Below are the code and all the weights of a small trained network. Each question names an input and a class and asks about switching units off, where a switched-off unit gives its printed mean instead of its output.

import numpy as np


def w(rows, s, z=0):
    codes = np.array(rows[::2]) - 128.0
    scale = np.full(codes.shape[1], s)
    scale[-1] = z or s
    return codes * scale


def norm(h):
    return h / np.sqrt((h * h).mean(-1, keepdims=True) + 1e-5)


def f(y):
    return y / 2 * (1 + np.tanh(0.7978845608 * (y + 0.044715 * y**3)))


def log_softmax(a):
    a = a - a.max(-1, keepdims=True)
    return a - np.log(np.exp(a).sum(-1, keepdims=True))


def net(x, mask):
    res = np.array(x, float).reshape(1, 6) / 4 @ E
    u = 0
    for l in range(2):
        y = f(norm(res) @ A[l][:, :-1].T + A[l][:, -1])
        res = res + np.where(mask[u : u + 6], y, B[l][:, -1]) @ B[l][:, :-1]
        u += 6
    return log_softmax(norm(res)[-1] @ U[:, :-1].T + U[:, -1])


A, B = {}, {}
E = w([
[151,144,47,190,96,171,147,32,194,224,168],'x0',
[138,99,121,148,6,174,28,123,13,101,81],'x1',
[154,46,135,120,181,79,191,194,162,146,79],'x2',
[113,10,242,61,152,169,14,138,56,53,193],'x3',
[67,134,215,37,183,137,242,130,99,2,179],'x4',
[140,122,54,170,116,81,178,163,170,128,118],'x5',
],0.0056)
A[0] = w([
[139,246,59,166,148,123,243,57,216,189,159,85],'0.n0',
[121,104,184,93,198,100,210,184,147,50,127,3],'0.n1',
[124,115,229,94,154,161,131,89,74,27,171,82],'0.n2',
[121,93,175,118,144,143,118,123,88,84,141,81],'0.n3',
[110,94,180,98,207,109,226,177,155,58,143,44],'0.n4',
[117,192,95,141,118,139,170,89,149,139,122,88],'0.n5',
],0.011,0.0028)
B[0] = w([
[30,220,65,106,125,167,203,92,167,223,142,251],'0.n0',
[152,90,202,137,163,129,161,252,106,128,135,202],'0.n1',
[116,142,148,107,102,155,79,58,111,68,141,213],'0.n2',
[101,178,126,130,149,125,112,87,145,125,115,168],'0.n3',
[197,57,127,117,162,38,165,161,132,88,131,211],'0.n4',
[102,127,99,144,171,145,164,112,175,158,160,170],'0.n5',
],0.012,0.015)
A[1] = w([
[135,145,154,197,172,122,170,225,113,164,148,78],'1.n0',
[243,87,68,255,127,111,84,135,115,174,16,116],'1.n1',
[174,118,51,197,60,90,48,182,133,203,83,131],'1.n2',
[116,95,158,105,186,78,177,197,147,60,135,25],'1.n3',
[247,47,209,106,228,65,225,193,116,84,143,5],'1.n4',
[130,107,170,142,225,70,196,201,114,57,152,49],'1.n5',
],0.0089,0.0022)
B[1] = w([
[143,102,162,57,48,193,85,77,132,146,129,163],'1.n0',
[199,136,91,219,102,124,62,155,129,179,131,178],'1.n1',
[171,81,104,196,151,88,112,162,122,151,94,184],'1.n2',
[166,30,178,73,131,155,194,161,136,137,127,194],'1.n3',
[200,91,189,116,228,8,221,255,134,99,134,245],'1.n4',
[126,86,161,59,53,134,202,251,116,61,57,212],'1.n5',
],0.0081,0.012)
U = w([
[119,138,172,98,103,162,32,2,83,13,170,52],'0',
[67,194,31,129,119,150,220,78,191,223,156,171],'1',
[174,61,199,58,159,78,213,193,130,48,146,250],'2',
[221,90,71,242,96,103,47,135,116,170,119,20],'3',
],0.0083,0.0014)

Each question gives the input, the list of numbers given to net, and the class t.
The units are the neurons (one row each of A and B). Each row of codes is followed by its name. A weight is (code - 128) times the scale printed after its matrix; where a second scale follows, it is the last column's (A, B and U).
mask holds one flag per neuron, layer by layer. A switched-off neuron (its flag False) gives its mean, the last column of its row in B, instead of its output. The means were averaged over made-up inputs and are rounded, as every weight is.
A unit's drop is (log p(t) with every unit on - log p(t) with that unit switched off) / (log p(t) with every unit on - log p(t) with every unit switched off).
The circuit of an input: a set's keep is (log p(t) with only the set's units on - log p(t) with every unit switched off) / (log p(t) with every unit on - log p(t) with every unit switched off). Starting from all 12 units, units are removed one at a time, each time the one whose removal leaves the highest keep (on an exact tie, the one counted first), for as long as the keep stays at least 0.8.
units of the circuit, in order: the units of the circuit, biggest drop first
top k neurons: the k neurons with the biggest drops, biggest first
k most important neurons of layer l: the k neurons of layer l with the biggest drops, biggest first
drop when u is switched off: that unit's drop, to one decimal
input [-4,7,0,7,8,-7], class 0: units of the circuit, in order	[0.n2]
input [-5,-3,-7,3,-8,-2], class 3: 2 most important neurons of layer 0	[0.n0 0.n2]
input [4,6,8,-3,-4,2], class 3: units of the circuit, in order	[0.n0 1.n1]
input [7,2,5,2,4,-4], class 0: units of the circuit, in order	[0.n2 1.n4]
input [5,1,-7,8,-4,6], class 3: top 2 neurons	[0.n0 0.n2]
input [-5,1,-2,0,-1,1], class 0: top 2 neurons	[0.n4 0.n0]
input [6,7,1,-1,-5,4], class 3: top 2 neurons	[0.n0 1.n2]
input [-1,7,5,8,-6,-2], class 0: top 2 neurons	[0.n4 1.n4]
input [-7,-2,-6,0,0,-3], class 0: 2 most important neurons of layer 0	[0.n2 0.n3]
input [-8,-7,-8,5,-7,8], class 3: top 2 neurons	[0.n0 0.n1]
input [-8,5,4,-5,-3,-4], class 3: 3 most important neurons of layer 0	[0.n0 0.n1 0.n4]
input [2,-6,3,7,-7,6], class 3: top 3 neurons	[0.n0 0.n1 0.n4]
input [6,0,-8,6,-3,3], class 3: 2 most important neurons of layer 0	[0.n0 0.n2]
input [2,-2,2,-8,8,7], class 1: top neuron	[0.n0]
input [-6,5,1,-5,-6,-6], class 3: drop when 0.n0 is switched off	0.5
input [7,-5,-5,4,2,-2], class 1: drop when 0.n2 is switched off	0.0
input [-7,6,-2,-6,-7,2], class 3: drop when 0.n0 is switched off	0.4
